Below are the code and all the weights of a small trained network. Each question names an input and a target symbol and asks about switching units off, where a switched-off unit gives its printed mean instead of its output.

import numpy as np


def w(rows, s, z=0):
    codes = np.array(rows[::2]) - 128.0
    scale = np.full(codes.shape[1], s)
    scale[-1] = z or s
    return codes * scale


def norm(h):
    return h / np.sqrt((h * h).mean(-1, keepdims=True) + 1e-5)


def f(y):
    return np.maximum(y, 0)


def softmax(a):
    e = np.exp(a - a.max(-1, keepdims=True))
    return e / e.sum(-1, keepdims=True)


def log_softmax(a):
    a = a - a.max(-1, keepdims=True)
    return a - np.log(np.exp(a).sum(-1, keepdims=True))


def net(x, mask):
    ids = ['δζθλμστφψ'.index(c) for c in x.split()]
    T = len(ids)
    res = E[ids] + P[:T]
    u = 0
    for l in range(2):
        r = norm(res)
        for j in range(2):
            rows = slice(3 * j, 3 * j + 3)
            q, k, v = (r @ M[l][rows].T for M in (Q, K, V))
            z = softmax(np.where(np.tri(T) > 0, q @ k.T / 3**0.5, -1e9)) @ v
            o = O[l][rows]
            res = res + np.where(mask[u + j], z, o[:, -1]) @ o[:, :-1]
        u += 2
        y = f(norm(res) @ A[l][:, :-1].T + A[l][:, -1])
        res = res + np.where(mask[u : u + 4], y, B[l][:, -1]) @ B[l][:, :-1]
        u += 4
    return log_softmax(norm(res)[-1] @ U[:, :-1].T + U[:, -1])


Q, K, V, O, A, B = {}, {}, {}, {}, {}, {}
E = w([
[104,142,163,151],'δ',
[182,87,152,21],'ζ',
[50,216,43,123],'θ',
[182,132,116,250],'λ',
[123,189,41,223],'μ',
[159,173,131,131],'σ',
[144,188,181,133],'τ',
[131,181,227,141],'φ',
[135,187,211,140],'ψ',
],0.0027)
P = w([
[163,192,138,130],'0',
[65,124,183,157],'1',
[180,143,111,95],'2',
[161,248,159,167],'3',
[84,98,147,139],'4',
[164,123,107,101],'5',
[153,255,171,172],'6',
[89,71,104,141],'7',
[160,123,109,101],'8',
],0.0048)
Q[0] = w([
[162,173,127,142],'L0H0',
[168,144,118,12],'L0H0',
[113,130,120,131],'L0H0',
[212,163,137,76],'L0H1',
[125,141,128,179],'L0H1',
[183,159,128,100],'L0H1',
],0.011)
K[0] = w([
[126,30,123,64],'L0H0',
[98,194,253,11],'L0H0',
[106,134,72,139],'L0H0',
[107,39,34,160],'L0H1',
[172,146,186,211],'L0H1',
[110,48,36,172],'L0H1',
],0.0052)
V[0] = w([
[95,163,115,220],'L0H0',
[167,105,147,223],'L0H0',
[102,187,92,228],'L0H0',
[119,41,166,4],'L0H1',
[81,141,3,142],'L0H1',
[225,58,146,228],'L0H1',
],0.0039)
O[0] = w([
[101,173,185,156,120],'L0H0',
[84,170,138,88,127],'L0H0',
[114,190,198,169,134],'L0H0',
[179,141,175,43,47],'L0H1',
[126,139,1,110,5],'L0H1',
[224,52,145,218,115],'L0H1',
],0.0046,0.0017)
A[0] = w([
[212,77,120,140,155],'L0N0',
[99,70,76,124,251],'L0N1',
[70,120,190,189,47],'L0N2',
[194,55,149,2,11],'L0N3',
],0.0049,0.0031)
B[0] = w([
[131,57,145,143,228],'L0N0',
[162,180,183,101,216],'L0N1',
[84,99,58,131,204],'L0N2',
[209,13,63,3,252],'L0N3',
],0.006,0.0024)
Q[1] = w([
[123,191,122,254],'L1H0',
[160,78,85,9],'L1H0',
[193,130,59,143],'L1H0',
[150,55,78,61],'L1H1',
[148,54,50,136],'L1H1',
[160,2,91,139],'L1H1',
],0.0068)
K[1] = w([
[125,223,227,238],'L1H0',
[107,82,10,66],'L1H0',
[91,140,56,212],'L1H0',
[93,43,216,132],'L1H1',
[59,2,154,73],'L1H1',
[55,66,193,47],'L1H1',
],0.0054)
V[1] = w([
[34,114,204,35],'L1H0',
[25,85,217,42],'L1H0',
[75,112,161,99],'L1H0',
[118,147,143,87],'L1H1',
[29,144,208,182],'L1H1',
[255,8,213,131],'L1H1',
],0.0024)
O[1] = w([
[70,178,145,233,140],'L1H0',
[67,191,167,228,129],'L1H0',
[97,169,136,169,116],'L1H0',
[132,114,102,141,149],'L1H1',
[139,99,103,21,254],'L1H1',
[76,254,80,172,137],'L1H1',
],0.0029,0.00065)
A[1] = w([
[174,127,159,74,148],'L1N0',
[13,70,70,239,77],'L1N1',
[167,130,3,140,198],'L1N2',
[156,206,128,170,6],'L1N3',
],0.0052,0.002)
B[1] = w([
[83,128,80,158,251],'L1N0',
[141,24,182,3,232],'L1N1',
[38,90,149,166,214],'L1N2',
[166,95,70,109,185],'L1N3',
],0.0053,0.0026)
U = w([
[9,96,245,123,125],'δ',
[179,58,116,20,241],'ζ',
[21,192,25,68,47],'θ',
[210,29,167,255,4],'λ',
[52,93,31,220,153],'μ',
[194,185,52,144,128],'σ',
[159,203,155,137,172],'τ',
[140,166,171,150,66],'φ',
[146,178,174,147,82],'ψ',
],0.0085,0.0026)

Each question gives the input, a string of symbols that net reads in full, and the target symbol t.
The units are the heads (3 rows each of Q, K, V and O) and the neurons (one row each of A and B). Each row of codes is followed by its name. A weight is (code - 128) times the scale printed after its matrix; where a second scale follows, it is the last column's (O, A, B and U).
mask holds one flag per unit, layer by layer, with each layer's heads first. A switched-off unit (its flag False) gives its mean, the last column of its rows in O or B, instead of its output. The means were averaged over made-up inputs and are rounded, as every weight is.
A unit's drop is (log p(t) with every unit on - log p(t) with that unit switched off) / (log p(t) with every unit on - log p(t) with every unit switched off).
The circuit of an input: a set's keep is (log p(t) with only the set's units on - log p(t) with every unit switched off) / (log p(t) with every unit on - log p(t) with every unit switched off). Starting from all 12 units, units are removed one at a time, each time the one whose removal leaves the highest keep (on an exact tie, the one counted first), for as long as the keep stays at least 0.8.
units of the circuit, in order: the units of the circuit, biggest drop first
unit that matters most: the unit with the biggest drop
top k neurons: the k neurons with the biggest drops, biggest first
heads that matter: for each layer, one digit per head in row order, 1 if its drop is at least 0.15 and else 0, layers parted by /
input σ δ ζ ζ τ ζ ζ θ, target δ: units of the circuit, in order -> L0N3, L0N1
input δ τ ζ δ ζ ζ σ, target σ: units of the circuit, in order -> L0H0, L1N1
input λ σ δ μ ζ, target δ: units of the circuit, in order -> L0H0, L1H0, L0N3
input λ λ ψ, target λ: units of the circuit, in order -> L0H1
input σ σ θ λ δ λ σ τ δ, target λ: units of the circuit, in order -> L0H1, L1N1, L0N3, L0N2
input ζ δ τ σ σ ψ ζ μ δ, target μ: units of the circuit, in order -> L0H1, L1N2
input σ μ ζ ζ θ ζ ζ, target θ: heads that matter -> 11 / 00
input ζ τ τ λ λ ζ ζ σ, target δ: heads that matter -> 11 / 00
input σ σ ζ ψ σ τ ζ, target τ: units of the circuit, in order -> L1N1, L0N3
input σ λ ζ θ θ τ, target θ: units of the circuit, in order -> L0H1, L0N3
input φ φ δ, target δ: units of the circuit, in order -> L0H1, L0N3
input σ ζ τ ζ λ, target δ: heads that matter -> 10 / 00
input σ ψ μ μ δ σ σ μ δ, target μ: units of the circuit, in order -> L1N2, L0H1
input σ ζ μ ζ, target μ: top 2 neurons -> L1N2, L1N1
input ζ μ ζ ζ ψ λ θ μ σ, target μ: unit that matters most -> L0H1
input τ τ θ, target θ: heads that matter -> 00 / 00
input ζ ψ ζ λ ζ σ δ, target σ: top 4 neurons -> L1N3, L1N1, L0N1, L1N2
input θ σ δ τ θ θ ζ, target θ: heads that matter -> 01 / 00
input ζ θ ζ μ ψ ζ ψ θ τ, target θ: heads that matter -> 01 / 00
input δ λ ζ ζ, target λ: heads that matter -> 11 / 00
input ζ δ σ μ ζ τ λ θ, target δ: unit that matters most -> L1N3
input ζ μ δ σ τ τ, target μ: units of the circuit, in order -> L0H1, L1N1, L0N3
input δ σ δ, target δ: units of the circuit, in order -> L0N3, L0H1
input ζ τ τ ζ, target τ: heads that matter -> 01 / 00
